Below are the code and all the weights of a small trained network. Each question names an input and a class and asks about switching units off, where a switched-off unit gives its printed mean instead of its output.

import numpy as np


def w(rows, s, z=0):
    codes = np.array(rows[::2]) - 128.0
    scale = np.full(codes.shape[1], s)
    scale[-1] = z or s
    return codes * scale


def f(y):
    return np.maximum(y, 0)


def log_softmax(a):
    a = a - a.max(-1, keepdims=True)
    return a - np.log(np.exp(a).sum(-1, keepdims=True))


def net(x, mask):
    res = np.array(x, float).reshape(1, 4) / 4 @ E
    y = f(res @ A[0][:, :-1].T + A[0][:, -1])
    res = res + np.where(mask, y, B[0][:, -1]) @ B[0][:, :-1]
    return log_softmax(res[-1] @ U[:, :-1].T + U[:, -1])


A, B = {}, {}
E = w([
[223,171,206,120,184,80,189],'x0',
[146,115,77,226,165,85,74],'x1',
[117,107,254,90,17,156,130],'x2',
[202,105,124,234,100,233,30],'x3',
],0.0091)
A[0] = w([
[169,142,222,154,36,221,112,178],'n0',
[167,106,58,131,100,65,67,125],'n1',
[134,210,134,60,142,59,225,228],'n2',
[176,129,23,175,152,118,94,130],'n3',
[43,85,32,156,164,97,141,254],'n4',
[2,109,149,39,93,44,168,149],'n5',
],0.0095,0.006)
B[0] = w([
[203,70,144,2,76,161,65,220],'n0',
[82,154,121,77,108,112,43,182],'n1',
[188,97,222,155,92,84,100,230],'n2',
[111,242,100,149,213,90,35,233],'n3',
[98,131,87,114,103,216,29,247],'n4',
[156,75,169,93,49,155,95,223],'n5',
],0.0098,0.014)
U = w([
[126,58,185,88,17,127,83,224],'0',
[45,224,27,145,200,104,79,6],'1',
[178,160,205,173,200,2,162,147],'2',
[33,104,62,147,101,170,195,2],'3',
],0.009,0.0038)

Each question gives the input, the list of numbers given to net, and the class t.
The units are the neurons (one row each of A and B). Each row of codes is followed by its name. A weight is (code - 128) times the scale printed after its matrix; where a second scale follows, it is the last column's (A, B and U).
mask holds one flag per neuron, in row order. A switched-off neuron (its flag False) gives its mean, the last column of its row in B, instead of its output. The means were averaged over made-up inputs and are rounded, as every weight is.
A unit's drop is (log p(t) with every unit on - log p(t) with that unit switched off) / (log p(t) with every unit on - log p(t) with every unit switched off).
The circuit of an input: a set's keep is (log p(t) with only the set's units on - log p(t) with every unit switched off) / (log p(t) with every unit on - log p(t) with every unit switched off). Starting from all 6 units, units are removed one at a time, each time the one whose removal leaves the highest keep (on an exact tie, the one counted first), for as long as the keep stays at least 0.8.
circuit, biggest first: the units of the circuit, biggest drop first
top k neurons: the k neurons with the biggest drops, biggest first
drop when u is switched off: that unit's drop, to one decimal
input [8,-2,-2,-3], class 2: circuit, biggest first -> (n4)
input [-5,0,-1,5], class 1: circuit, biggest first -> (n5 n2)
input [-8,3,-1,-3], class 1: top 2 neurons -> (n0 n2)
input [4,3,0,-4], class 2: top 3 neurons -> (n0 n4 n1)
input [6,1,-6,-7], class 0: top 3 neurons -> (n5 n3 n4)
input [5,-2,-4,4], class 2: top 2 neurons -> (n4 n1)
input [-2,2,0,1], class 1: top 2 neurons -> (n5 n2)
input [4,-4,-2,0], class 2: top 3 neurons -> (n4 n0 n5)
input [6,-1,-6,-3], class 2: top 2 neurons -> (n2 n0)
input [8,2,-5,6], class 1: top 2 neurons -> (n2 n3)
input [7,-6,-5,4], class 2: top 2 neurons -> (n4 n5)
input [5,1,-8,-4], class 2: drop when n2 is switched off -> 4.8
input [5,3,-1,3], class 2: drop when n4 is switched off -> 0.9
